Below is a small trained network, with its code and all its weights. Each question gives an input and a class and asks what happens when units are switched off, that is, made to give their printed mean instead of their output.

import numpy as np


def w(rows, s, z=0):
    codes = np.array(rows[::2]) - 128.0
    scale = np.full(codes.shape[1], s)
    scale[-1] = z or s
    return codes * scale


def f(y):
    return np.maximum(y, 0)


def log_softmax(a):
    a = a - a.max(-1, keepdims=True)
    return a - np.log(np.exp(a).sum(-1, keepdims=True))


def net(x, mask):
    res = np.array(x, float).reshape(1, 7) / 4 @ E
    y = f(res @ A[0][:, :-1].T + A[0][:, -1])
    res = res + np.where(mask, y, B[0][:, -1]) @ B[0][:, :-1]
    return log_softmax(res[-1] @ U[:, :-1].T + U[:, -1])


A, B = {}, {}
E = w([
[91,81,65,124,98,37],'x0',
[128,130,128,128,130,125],'x1',
[126,133,132,125,131,122],'x2',
[131,131,128,129,132,124],'x3',
[110,41,129,101,251,138],'x4',
[129,141,131,128,139,116],'x5',
[150,164,50,44,124,154],'x6',
],0.015)
A[0] = w([
[157,166,51,22,133,159,151],'n1',
[116,70,83,139,90,11,162],'n2',
[132,47,120,146,230,137,134],'n3',
[105,88,44,109,98,28,92],'n4',
[97,41,80,103,164,52,3],'n5',
[105,43,98,86,250,144,139],'n6',
[125,99,181,159,114,117,243],'n7',
],0.019,0.0076)
B[0] = w([
[140,137,28,40,154,135,227],'n1',
[141,114,42,244,143,137,221],'n2',
[31,165,117,109,197,43,224],'n3',
[45,93,161,82,54,167,220],'n4',
[134,251,98,118,70,98,204],'n5',
[226,127,214,82,132,146,251],'n6',
[102,148,215,175,81,94,175],'n7',
],0.03,0.031)
U = w([
[142,187,166,181,76,102,217],'0',
[121,189,87,105,112,124,226],'1',
[131,82,103,246,116,128,98],'2',
[29,74,96,101,109,172,62],'3',
[88,112,183,141,178,97,88],'4',
[216,99,135,101,183,131,3],'5',
],0.013,0.0046)

Each question gives the input, the list of numbers given to net, and the class t.
The units are the neurons (one row each of A and B). Each row of codes is followed by its name. A weight is (code - 128) times the scale printed after its matrix; where a second scale follows, it is the last column's (A, B and U).
mask holds one flag per neuron, in row order. A switched-off neuron (its flag False) gives its mean, the last column of its row in B, instead of its output. The means were averaged over made-up inputs and are rounded, as every weight is.
A unit's drop is (log p(t) with every unit on - log p(t) with that unit switched off) / (log p(t) with every unit on - log p(t) with every unit switched off).
The circuit of an input: a set's keep is (log p(t) with only the set's units on - log p(t) with every unit switched off) / (log p(t) with every unit on - log p(t) with every unit switched off). Starting from all 7 units, units are removed one at a time, each time the one whose removal leaves the highest keep (on an exact tie, the one counted first), for as long as the keep stays at least 0.8.
circuit, biggest first: the units of the circuit, biggest drop first
top k neurons: the k neurons with the biggest drops, biggest first
drop when u is switched off: that unit's drop, to one decimal
input [0,-8,-4,-6,6,-5,0], class 4: top neuron -> n3
input [1,3,8,-1,-8,5,8], class 3: top 2 neurons -> n5, n6
input [1,1,-7,5,-1,-2,3], class 3: top 2 neurons -> n6, n5
input [0,-6,4,8,1,8,4], class 5: circuit, biggest first -> n5, n3
input [2,4,-3,-5,-8,4,6], class 3: circuit, biggest first -> n5, n6
input [2,-4,3,-6,-8,4,5], class 3: circuit, biggest first -> n5, n6
input [2,5,-1,4,4,-7,-2], class 0: top 2 neurons -> n1, n5
input [-1,-5,-2,-7,0,-4,-1], class 0: top 2 neurons -> n2, n1
input [-5,7,-6,-3,0,0,-1], class 0: top 4 neurons -> n2, n1, n3, n4
input [-3,4,2,-4,-1,1,-6], class 0: top 2 neurons -> n2, n3
input [0,0,-1,-6,7,-7,3], class 5: top 2 neurons -> n6, n4
input [8,4,-5,-1,1,-6,-2], class 0: top 2 neurons -> n5, n1
input [-4,-1,7,1,1,8,6], class 5: top 3 neurons -> n5, n3, n4
input [7,6,-6,4,-5,2,8], class 3: circuit, biggest first -> n4
input [-8,-8,5,8,-2,-8,-6], class 0: top 2 neurons -> n2, n3
input [-2,4,-7,6,1,2,-3], class 4: top 2 neurons -> n5, n2
input [0,1,-6,3,-8,1,0], class 0: top 2 neurons -> n1, n2
input [8,-7,-5,8,0,-8,-5], class 2: top 2 neurons -> n2, n6
input [-6,2,7,6,-2,-7,-4], class 0: top 2 neurons -> n2, n3
input [-3,-5,-8,-6,8,4,-2], class 4: circuit, biggest first -> n3
input [7,-4,-7,-6,-1,-1,7], class 3: drop when n4 is switched off -> 2.0
input [5,-6,4,8,-7,5,-3], class 2: drop when n2 is switched off -> 0.3
input [-6,0,-7,8,4,8,-1], class 4: drop when n3 is switched off -> 0.3
input [-7,3,4,-3,-6,-1,-3], class 0: drop when n1 is switched off -> 0.1
